Each row is followed by its class number.
[-18  40   5 -42 -25   5  19  32 -48   4  24 -18 -10  -7  62 -42  52  -2
  14  -4  11   0  20 -25   7  21 -34  33  68 -24 -50  38  -9   6 -19 -32] -> 1
[ -12   21  -62  -24   17  -21  -16  -31 -100   22  -64    9  -23  -10
    1    2   36  -37    5   16   14  -40   43   -7   40  -65  -36  -10
    0  -22   -2  -22  -64  -11  -28  -48] -> 3
[ 37  32 -63  21  54  80   2  -1 -45  77  -6   6  -6  30 -30  34  -8   9
  20  26  -2  -4 -18  47  50 -47 -82  58  -8   0 -17   9  -3  57  27 -32] -> 4
[ 38  46 -70  21  48  77   9  10 -35  69  -4   4 -18  46   1  42 -10  11
  15  25   8  -7 -18  49  38 -48 -87  43  -3   3 -11  -3  -2  29  12 -61] -> 4
[ 26  41 -53   4  56  84  14   4 -31  68   8   2  15  31 -17  43 -32  13
  10  19 -16 -23  -6   6  41 -50 -72  60  17 -11 -14  26   5  69  57 -31] -> 9
[ 18  39 -18  21  -2  53  -7 -19 -22  69  -9 -13  15  38 -65  39   0  14
  25  13 -28  -9  17  28  53 -20 -88  52  29  21   5   3  33  42  35   3] -> 10
[ -32   28  -34  -16  -20   -1  -10  -43 -109   20  -45    3   -5  -17
  -32   -1   47  -15   12   16   -2  -42   44  -48   70  -44  -15    2
   28  -23   -8  -22  -33  -15    7   -4] -> 1
[ -10   31  -60  -24    7  -14  -17  -24 -110   20  -50   14  -30   -6
    5   12   17  -29    7   12   26  -41   40   -5   31  -74  -33   -1
   -8  -31   -5  -24  -73   -3  -24  -53] -> 9
[-10  44  30 -39 -45  19  24  19 -43  17  16 -27  -1 -13  44 -20  35   3
  -7 -14 -10 -12  50 -41 -50  40 -29  15  73   4 -25  44  18   9   4  -9] -> 1
[ -24   26  -37  -10  -17  -12  -17  -43 -114   14  -51    6   -7  -12
  -25    2   36  -15   16   20    6  -33   49  -34   71  -53  -13    4
   13  -27  -10  -37  -40  -15  -11  -15] -> 11
[-30  26 -38 -16 -19  -4 -11 -46 -97  26 -39   5  -6  -6 -33 -13  41 -21
  20  24   6 -38  42 -28  67 -51  -2   7  29 -18 -16 -13 -35 -10   4  -5] -> 5
[-18  22 -49  -4  -6   5 -27 -42 -91  20 -52   4 -17 -22 -30   0  19 -19
  21  30  17 -32  20 -16  65 -74 -39   1   1 -33   0 -20 -49   7 -41 -21] -> 8
[-14  43  24 -25 -48  16  16   2 -35  24  15 -25   2  -6  32 -28  47   4
   1  -2 -10  -9  43 -25 -37  24 -35  12  70   1 -29  30  13   3 -10   4] -> 7
[ 21  33 -52  11  52  76   4 -12 -24  65   2  -5  15  32 -32  35  -6  15
  17  23 -20 -21 -15  13  59 -54 -87  59  23   0 -11  28   9  57  33 -16] -> 3
[ 33  46 -57  12  50  81  28   1 -32  71   8  -2   3  29 -14  34 -18  13
  12  20 -24 -21 -18  16  52 -53 -70  75  23  10  -4  39   5  67  31 -25] -> 6
[-19  35  19 -32 -31  20  10   8 -31  12  16 -33   2 -14  32 -27  32  -6
   3 -11  -5 -12  48 -27 -44  24 -30  20  79   0 -28  39   2  11   0   3] -> 3
[ 29  38 -51   4  56  84  17   3 -32  61   0   2  12  33 -18  41 -23  17
  10  22 -15 -26  -6  -1  47 -50 -73  54  13  -6 -16  26   3  69  53 -28] -> 9
[-24  39  12 -39 -19  14   8  25 -36  -3  19 -15  -8  -6  49 -33  45  -4
  12  -5  21  -7  32 -31  -3  18 -37  35  64 -32 -52  33 -15  12 -12 -29] -> 9
[  3  23 -54 -18  -3  -3 -10 -40 -91  14 -47   7 -17 -24 -10  13  34  -1
  13  20  11 -44  35  -8  60 -44 -26   4 -24 -16  25 -18 -24   8 -61 -32] -> 10
[ 43  39 -65  11  55  73  14   8 -45  66  -7   2  -4  42  14  41 -10  20
  13  15   0  -9 -22  29  40 -49 -87  38   9   5  -6  11 -15  40  27 -53] -> 2
[ 33  35 -66   5  66  75  10   4 -34  66  -4   1   0  52  -2  38  -7   8
  22  17  -8 -11 -13  23  49 -51 -84  38   5   4 -11   2   7  40  29 -46] -> 10
[ 46  24 -76  21  65  73   4  -8 -37  71 -17  11   6  28 -15  35  -4   9
  20  26  -5 -10 -10  36  45 -49 -86  58  -7  -4  -1  24 -21  66  19 -35] -> 6
[-20  31  24 -25 -30  18  30  45 -32  -3  30 -16  -6 -24  49 -53  33 -12
   8  -4   3  -9  39 -46  -7  19 -25  44  62  -8 -49  53  -4  35  -7  -6] -> 6
[-27  29  11 -27 -18   3   0  17 -33  -7  10 -26   4  -2  44 -36  57  -9
  20  -4  17   1  38 -22   2  25 -48  26  66 -32 -48  24 -16   1 -17 -14] -> 3
[-13  22 -67   2  10  11 -21 -46 -96  36 -48  22  -9 -18 -14  -9  38 -25
  21  40  13 -38  22  -6  70 -81 -37  -2  -5 -32  -4 -22 -54  -9 -44 -45] -> 7
[ 21  37 -22  16  -8  36 -15 -21 -26  71 -13 -11   1  36 -45  47  12  21
  17  19 -20  -7  16  24  63 -20 -85  55  26  20   8  -5  21  33  28  -8] -> 11
[ 42  36 -63  19  50  76   7  -3 -39  76 -11   5   8  57  -4  39  -4   9
  21  30   1 -10 -11  30  38 -46 -78  39   4   4  -9   9  -1  32  28 -56] -> 5
[  -5   29  -59  -27    5  -15   -5  -30 -114   27  -53   16  -28   -9
    4    9   27  -31   11   14   22  -37   32  -10   37  -71  -41   -2
   -8  -26   -3   -6  -66   -7  -28  -51] -> 1
[ -29   33  -40   -2  -13    0  -15  -35 -107   12  -53    3   -5   -6
  -21   -1   45  -19   20   25   -1  -39   44  -34   87  -43  -17    2
   20  -33   -3  -32  -48  -15  -13   -7] -> 6
[-16  40  26 -32 -52  22   9   9 -34  15  20 -24   6  -4  21 -34  30  -5
   0  -6  -5 -15  47 -18 -52  23 -21  15  77  12 -31  42  15   8  -6  -3] -> 5
[ 31  35 -15  22  -8  47 -12 -17 -43  74 -24 -10   6  42 -39  45  15  23
  17  17 -17  -8   3  28  60 -12 -94  40  24  16  -1   3  10  35  29 -11] -> 2
[-12  18 -58 -11   5  17 -18 -49 -93  25 -50  17 -10 -12 -27  -8  35 -24
  20  33  22 -45  25 -14  59 -77 -18   7  -2 -27  -7  -7 -49   3 -34 -38] -> 5
[  -9   28  -60  -26   11  -15  -12  -32 -105   20  -53   14  -22  -10
    2    3   19  -27   12   19   16  -36   35   -9   46  -83  -28   -2
   -7  -24   -5  -17  -65   -1  -35  -42] -> 11
[ 25  46 -25  26  -8  50  -6 -10 -25  75 -23 -11  -9  42 -52  45   7  12
  15  23 -13  -8   9  46  53  -8 -92  51  17  10  -2  -5  21  28  24 -21] -> 4
[-22  32  27 -41 -23  19  24  39 -39   1  25 -13 -11 -26  55 -51  34 -15
   4  -5  11 -10  41 -41 -28  16 -27  38  66   1 -44  40 -15  28  -3 -12] -> 0
[ 30  39 -60   6  52  78  18  -4 -32  69   9   4  11  26 -21  39 -16  20
  14  22 -21 -22 -14   1  48 -55 -81  64  15   2  -8  38  16  62  45 -27] -> 1
[ -30   24  -28  -12  -25    4   -9  -46 -102   29  -47    4   -3   -4
  -37  -13   44  -22   12   23    1  -41   44  -35   66  -42   -4    0
   30  -18  -13  -20  -30  -17    7  -13] -> 5
[ -35   28  -40  -13   -4   -5  -16  -43 -101    8  -49   11   -7  -17
  -28   -7   40  -24   20   23   17  -35   52  -28   64  -60  -21   11
   23  -20   -8  -30  -58   -5    0    0] -> 0
[ 37  27 -65   7  60  77 -10  -1 -43  65  -6   7   6  31 -14  49  -7  22
  16  20   5  -1  -5  40  46 -44 -83  53 -10 -20   0   5 -19  67  32 -40] -> 9
[-24  35   8 -26 -18   9  14  19 -38   8  20 -15  -1  -3  50 -50  61  -3
  19   6   8   1  23 -23  12  17 -47  24  66 -27 -56  31 -13  -1 -19 -16] -> 7
[ -3  25 -51  -1  -9   7 -23 -28 -93  19 -49  14 -18 -17  -5  19  50  -7
   8  29  15 -46  32  -7  62 -51 -29  16 -16 -19  26 -14 -40  -8 -71 -32] -> 6
[-17  33  14 -47 -21  13  19  33 -31   5  29 -11 -18 -21  54 -37  32  -6
   4 -10  10  -7  37 -37 -24  10 -27  43  58 -14 -51  48 -12  41   0 -24] -> 9
[ 36  45 -60  12  54  76   2   8 -37  62  -3   1   5  52   6  55 -11  12
  15  20   5 -11  -2  23  33 -46 -88  38   4  -6 -10  -4  -4  43  36 -58] -> 9
[-15  41  31 -30 -50  13  12  18 -35  15   6 -36 -12  -7  27 -25  20  -1
   2  -3  -6  -4  38 -32 -40  25 -34  13  75   0 -31  36  10   9  -3   7] -> 8
[ 27  44 -57   2  59  81  14   2 -35  64   9   5  10  28 -16  37 -22  20
  14  24 -15 -24 -19   6  60 -59 -73  63  13  -7 -13  28   2  69  40 -32] -> 9
[ 34  38 -56  18  48  87  23   3 -31  69   8   0  11  32 -16  36 -14  14
  11  22 -23 -22 -15  10  46 -50 -70  67  17  11  -3  33   9  64  33 -19] -> 6
[ 38  39 -60  15  42  58   2   1 -36  68 -14  -4 -10  45  -1  45 -11   8
  24  28  -4  -5 -22  22  44 -52 -94  32  10   5  -8   0  -6  33  16 -42] -> 8
[ 41  47 -50  10  45  74   8   7 -42  65 -10   8   1  47   2  41  -3   8
  20  28   8  -7 -11  35  28 -50 -97  42   8  13  -5  -1 -13  39  16 -54] -> 0
[-13  46  28 -33 -47  11  12   5 -39  13   6 -29   1  -7  32 -23  33   2
   4  -5  -5  -6  50 -33 -38  21 -27  18  68   1 -25  27   8   7 -11  -5] -> 11
[ 26  33 -55   8  51  76  15  -1 -25  71   3   0   3  28 -29  36 -28  10
  16  26 -23 -17 -28  10  65 -64 -82  55  21   7 -14  32   7  69  39 -12] -> 8
[  1  18 -52  -9  -5  -7 -23 -45 -90  27 -57   7 -25 -20  -4  23  50  -3
   3  17  18 -45  30  -2  53 -51 -36  13 -15 -18  27 -16 -41  -8 -67 -39] -> 3
[-14  35 -57 -18   0 -11  -8 -33 -94  27 -60  13 -36  -5  -3   6  26 -40
  12  24  16 -37  39   2  36 -58 -38  -3  -8 -27  -8 -17 -59 -13 -31 -50] -> 4
[-13  43   6 -46 -14  -5   8   9 -27  21   3 -19 -11  -7  54 -27  71  -6
  21  12   6  -3  36 -25   4  32 -50  16  57 -20 -35  30 -13   2 -15  -9] -> 7
[-18  29  25 -29 -24  16  36  32 -38  10  22 -14  -3 -25  42 -57  42  -9
   0   0  -5  -6  39 -44  -5  20 -28  31  64  -9 -58  46   5  28   3  -9] -> 7
[-13  30 -56  -7  -1  23 -24 -44 -88  21 -48   8  -2 -15 -25  14  20 -15
  13  21  23 -47  31 -20  42 -73 -26   7  -2 -44   5 -29 -52  10 -28 -35] -> 9
[-28  35  15 -34 -36   9   5  20 -32   2  18 -26 -17  -6  40 -39  46   5
  15  -1  11   5  10 -20  10  19 -44  32  74 -25 -45  37  -6   4 -30  -7] -> 8
[  -6   29  -60  -30   11  -16   -2  -34 -111   27  -53   12  -29   -5
   15    6   24  -32   12   15   25  -31   34  -10   36  -80  -24    4
   -9  -27   -5  -14  -68   -6  -34  -53] -> 11
[ 42  47 -68  -2  65  60  27  15 -51  67  -3   6  -4  42  15  40   1  11
  16  20   3 -10 -21  16  53 -49 -87  43   5   3 -17  16  -3  39  32 -58] -> 1
[-18  40  32 -35 -47  22  16  18 -45  10  19 -33   2 -14  35 -30  23   1
   0 -15  -8 -13  41 -34 -45  28 -28  18  77  -1 -30  42  -1  17   9   8] -> 2
[ 39  44 -65   5  56  71   9   1 -37  66  -5   0  -1  51   1  42  -8  13
  30  24 -13  -8 -14  26  54 -46 -87  34   2   2  -2  -1   4  40  17 -52] -> 10
[  -4   16  -60  -22    8  -18  -17  -19 -106   27  -58   13  -33   -8
   13    7   26  -32    9   24   15  -30   26   -6   47  -66  -30  -18
   -9  -21   -5  -23  -62   -6  -41  -42] -> 8
[  1  22 -42 -10 -13  -2 -22 -41 -93  19 -61  20 -12 -17  -1  23  41  -6
   6  31  23 -49  40  -7  41 -44 -42   8 -23 -19  28 -17 -46  -7 -69 -39] -> 0
[ 33  21 -76  25  70  67 -19 -21 -36  72 -10   0  12  29 -21  41   2  16
  27  25  -2  -5 -11  41  53 -52 -90  59  -1 -10   0   8  -9  52  18 -32] -> 3
[  9  30 -57 -10 -15   5 -18 -39 -92  28 -59   8 -37 -16   2  25  44   1
   3  33  12 -44  25  16  56 -36 -28   3 -33 -20  30 -22 -34  -6 -83 -54] -> 4
[ 43  17 -73  21  57  66 -15  -8 -40  75 -11   7  11  27 -16  37  -5  19
  23  20  -5  -4 -18  47  50 -49 -89  48  -4   2   0   9 -22  62  24 -28] -> 2
[ -12   23  -55  -18    5   -4  -13  -21 -103   26  -52   15  -30  -10
    2    7   14  -33    8   19   11  -28   26  -11   35  -78  -35  -11
    0  -20   -6  -16  -60   -5  -31  -40] -> 8
[ 41  24 -67  17  56  60  -1  -7 -36  83 -12  -2  -8  34 -11  35 -15  16
  23  26  -5   4 -30  42  57 -55 -88  50   3  -1  -8  20 -13  60  16 -29] -> 8
[ -6  44  20 -51 -25  -7  10  26 -20  12  -6 -26 -17  -4  48 -19  51  -9
  21   9   5  -2  25 -35  -2  36 -51  10  62 -14 -41  33  -8  13 -19  -1] -> 8
[ 42  20 -67  12  55  76  -6 -14 -39  74 -13   8  11  39 -32  32   0  18
  19  28  -2  -6 -11  48  45 -46 -75  51  -2   0  -8  21  -5  61  28 -32] -> 5
[ 47  23 -77  10  62  65  -3 -15 -37  69 -11  10   6  31 -17  44 -10  21
  31  22 -13   2  -5  49  47 -46 -85  46 -19  -2   8  10  -6  67  14 -36] -> 10
[  -2   23  -42  -12  -12   -5  -21  -33 -103   24  -54   11  -27  -20
   -1   18   40    2    4   18   18  -45   25  -12   58  -48  -41    8
  -16  -19   21  -10  -46   -7  -54  -38] -> 2
[-11  39  20 -33 -38  25  13  13 -34  15  21 -29  -2  -7  35 -26  19  -3
   8 -13 -16 -10  49 -24 -48  26 -23  13  67   8 -23  30  20  12 -11  -7] -> 10
[  1  25 -63 -15   6   2 -30 -34 -96  22 -44  18 -13 -17  13  29  44  -3
   7  25  20 -45  31  -6  49 -51 -28   8 -27 -29  27 -25 -47  -5 -65 -54] -> 9
[-11  21 -58  -8   7   8 -22 -48 -97  22 -51   0 -12 -19 -21  -1  38 -17
  18  23  28 -38  21  -3  65 -73 -32   7  -1 -34   3 -22 -54   5 -45 -32] -> 3
[-20  45   8 -40 -22   7  11  29 -46   5  24 -20  -4  -9  57 -36  54  -2
  22  -2  16   4  23 -23   8  25 -39  35  68 -28 -45  36 -11   2 -18 -24] -> 1
[  1  18 -48 -21  -3 -14 -16 -25 -92  24 -61   5 -35 -26  -3  14  36  -8
  -1  25  15 -41  25 -16  60 -44 -32  -1 -15 -19  17 -13 -37  -1 -55 -27] -> 8
[-10  37  28 -33 -46  23  17  16 -46  20  13 -24   2 -16  42 -25  26   4
  -7 -14  -8 -13  41 -30 -49  29 -26  13  69   6 -20  43   2  12  -4  -2] -> 2
[  -3   29  -59  -31    5  -22    0  -20 -114   31  -52   18  -27  -10
   15    5   23  -39    7   11   14  -35   38  -10   26  -66  -34   -5
   -4  -22   -7   -6  -66   -5  -21  -57] -> 1
[ 42  21 -72  11  60  72   4 -13 -35  72   0   3   5  29 -19  32 -11  22
  25  15 -11   0 -12  47  49 -46 -78  52  -7   4   2  16   2  70  19 -31] -> 10
[ 37  40 -60  20  55  72  13   5 -48  78 -12   4   2  48   0  31   0   4
  19  36 -11  -9 -10  19  51 -49 -90  31   9  -2 -20  -2  -4  27  35 -53] -> 7
[ -33   37  -35  -26   -7   -4  -13  -42 -100   22  -41    0   -9  -10
  -26    5   31  -22   16   16    6  -45   44  -41   62  -50  -17   13
   27  -32  -14  -16  -45   -4   11   -7] -> 9
[ -28   20  -34  -10  -11   -6  -16  -50 -106   12  -53   -2   -3  -14
  -38    2   47  -13   11   16    0  -35   52  -33   69  -43  -22    2
   20  -26   -8  -26  -34   -4    1   -2] -> 3
